Here is a tiny trained network, its code and every weight. The questions are about switching its units off for an input and a class, where a switched-off unit gives its printed mean instead of its output.

import numpy as np


def w(rows, s, z=0):
    codes = np.array(rows[::2]) - 128.0
    scale = np.full(codes.shape[1], s)
    scale[-1] = z or s
    return codes * scale


def norm(h):
    return h / np.sqrt((h * h).mean(-1, keepdims=True) + 1e-5)


def f(y):
    return y / 2 * (1 + np.tanh(0.7978845608 * (y + 0.044715 * y**3)))


def log_softmax(a):
    a = a - a.max(-1, keepdims=True)
    return a - np.log(np.exp(a).sum(-1, keepdims=True))


def net(x, mask):
    res = np.array(x, float).reshape(1, 6) / 4 @ E
    u = 0
    for l in range(4):
        y = f(norm(res) @ A[l][:, :-1].T + A[l][:, -1])
        res = res + np.where(mask[u : u + 7], y, B[l][:, -1]) @ B[l][:, :-1]
        u += 7
    return log_softmax(norm(res)[-1] @ U[:, :-1].T + U[:, -1])


A, B = {}, {}
E = w([
[128,130,118,130],'x0',
[237,114,181,199],'x1',
[75,160,103,249],'x2',
[123,120,134,126],'x3',
[130,131,131,132],'x4',
[183,67,63,137],'x5',
],0.0022)
A[0] = w([
[144,94,136,62,103],'0.n1',
[72,94,121,196,93],'0.n2',
[166,98,156,143,204],'0.n3',
[109,100,128,128,3],'0.n4',
[91,251,254,112,102],'0.n5',
[90,176,136,150,156],'0.n6',
[175,62,61,148,123],'0.n7',
],0.0055,0.0025)
B[0] = w([
[130,112,212,103,169],'0.n1',
[130,181,176,117,161],'0.n2',
[95,145,109,95,218],'0.n3',
[159,146,164,181,64],'0.n4',
[152,2,44,150,254],'0.n5',
[97,127,107,117,183],'0.n6',
[60,67,103,140,189],'0.n7',
],0.0053,0.0018)
A[1] = w([
[177,74,77,71,65],'1.n1',
[152,113,42,140,151],'1.n2',
[254,107,210,231,201],'1.n3',
[110,136,116,160,255],'1.n4',
[67,159,79,250,190],'1.n5',
[138,48,105,129,50],'1.n6',
[142,104,198,169,5],'1.n7',
],0.0044,0.00067)
B[1] = w([
[134,152,187,135,190],'1.n1',
[150,85,195,141,173],'1.n2',
[55,183,31,2,191],'1.n3',
[209,121,130,94,157],'1.n4',
[201,100,211,73,253],'1.n5',
[86,82,167,119,178],'1.n6',
[105,129,98,135,112],'1.n7',
],0.0038,0.0025)
A[2] = w([
[129,142,233,118,216],'2.n1',
[78,137,103,105,2],'2.n2',
[146,96,227,120,26],'2.n3',
[44,126,156,212,179],'2.n4',
[5,145,76,163,149],'2.n5',
[180,127,131,126,64],'2.n6',
[183,168,88,233,177],'2.n7',
],0.0028,0.00038)
B[2] = w([
[101,121,164,71,230],'2.n1',
[188,122,95,136,114],'2.n2',
[64,161,200,96,249],'2.n3',
[254,178,126,138,66],'2.n4',
[192,176,146,78,115],'2.n5',
[84,163,58,123,129],'2.n6',
[68,172,182,105,2],'2.n7',
],0.0023,0.00043)
A[3] = w([
[64,161,148,71,153],'3.n1',
[86,162,127,255,92],'3.n2',
[52,143,84,87,110],'3.n3',
[149,152,135,204,46],'3.n4',
[144,72,155,28,254],'3.n5',
[186,149,141,129,109],'3.n6',
[203,112,159,119,181],'3.n7',
],0.0051,0.0017)
B[3] = w([
[139,133,93,190,155],'3.n1',
[144,96,137,33,116],'3.n2',
[204,133,112,125,144],'3.n3',
[178,126,146,73,110],'3.n4',
[148,177,129,183,253],'3.n5',
[100,133,139,143,123],'3.n6',
[3,185,105,125,154],'3.n7',
],0.0045,0.0053)
U = w([
[130,2,91,135,106],'0',
[126,151,125,145,254],'1',
[182,194,11,102,66],'2',
[124,138,144,155,152],'3',
[121,170,229,54,40],'4',
],0.0072,0.0031)

Each question gives the input, the list of numbers given to net, and the class t.
The units are the neurons (one row each of A and B). Each row of codes is followed by its name. A weight is (code - 128) times the scale printed after its matrix; where a second scale follows, it is the last column's (A, B and U).
mask holds one flag per neuron, layer by layer. A switched-off neuron (its flag False) gives its mean, the last column of its row in B, instead of its output. The means were averaged over made-up inputs and are rounded, as every weight is.
A unit's drop is (log p(t) with every unit on - log p(t) with that unit switched off) / (log p(t) with every unit on - log p(t) with every unit switched off).
The circuit of an input: a set's keep is (log p(t) with only the set's units on - log p(t) with every unit switched off) / (log p(t) with every unit on - log p(t) with every unit switched off). Starting from the 12 units with the biggest drops (on a tie, the unit counted first), units are removed one at a time, each time the one whose removal leaves the highest keep (on an exact tie, the one counted first), for as long as the keep stays at least 0.8.
circuit, biggest first: the units of the circuit, biggest drop first
top k neurons: the k neurons with the biggest drops, biggest first
k most important neurons of layer l: the k neurons of layer l with the biggest drops, biggest first
input [-5,-3,6,-2,5,1], class 4: 3 most important neurons of layer 3	[3.n5, 3.n2, 3.n4]
input [-5,5,1,-2,2,-3], class 2: circuit, biggest first	[1.n3]
input [2,8,6,7,2,-4], class 2: top 2 neurons	[1.n3, 3.n5]
input [-5,5,7,-2,-7,-6], class 4: circuit, biggest first	[3.n2, 3.n5]
input [-6,5,-8,1,-1,7], class 4: top 4 neurons	[0.n5, 1.n1, 0.n1, 3.n7]
input [-4,-6,4,-3,3,-6], class 0: top 2 neurons	[0.n5, 1.n3]
input [-1,7,-4,-6,-1,3], class 2: circuit, biggest first	[1.n3, 1.n5]
input [-4,2,7,-6,2,-8], class 0: top 2 neurons	[0.n5, 3.n5]
input [0,7,3,0,-8,-7], class 0: top 2 neurons	[0.n5, 0.n1]
input [0,-3,-7,-5,-3,6], class 4: circuit, biggest first	[0.n1, 0.n5]
input [-3,8,-6,6,-2,3], class 2: top 2 neurons	[1.n3, 0.n5]
input [-2,-3,8,5,-7,5], class 4: top 2 neurons	[0.n5, 1.n3]
input [8,-8,1,-4,0,-7], class 2: top 3 neurons	[3.n3, 0.n7, 2.n5]
input [0,8,1,-6,1,-6], class 2: top neuron	[1.n3]
input [-1,2,-8,-2,3,4], class 4: circuit, biggest first	[0.n5, 0.n1, 3.n7]
input [1,-7,-5,1,-8,-4], class 2: top 3 neurons	[1.n5, 3.n3, 3.n1]
input [7,8,-5,-2,-5,-7], class 2: top 2 neurons	[1.n3, 0.n7]
input [-7,8,-4,-2,-7,-3], class 2: circuit, biggest first	[1.n3, 1.n5]
input [5,-6,0,0,-3,-7], class 0: 3 most important neurons of layer 0	[0.n5, 0.n3, 0.n2]
input [-5,8,5,-1,-3,2], class 2: circuit, biggest first	[1.n3]
input [-4,4,8,-6,-7,2], class 4: 2 most important neurons of layer 3	[3.n5, 3.n2]
input [4,5,7,-6,-3,-4], class 4: top 2 neurons	[1.n5, 0.n1]
input [-1,-6,-2,-2,-7,-6], class 0: top 4 neurons	[0.n5, 1.n3, 0.n2, 3.n7]
input [-2,-8,4,3,6,-4], class 2: 2 most important neurons of layer 3	[3.n3, 3.n5]
input [2,7,-5,-3,-2,-3], class 2: circuit, biggest first	[1.n3, 1.n5]
input [2,-4,7,5,2,-3], class 4: 2 most important neurons of layer 1	[1.n3, 1.n5]
input [6,-2,2,1,-4,-7], class 0: circuit, biggest first	[0.n5]
input [1,0,7,2,1,0], class 4: 3 most important neurons of layer 3	[3.n5, 3.n2, 3.n4]
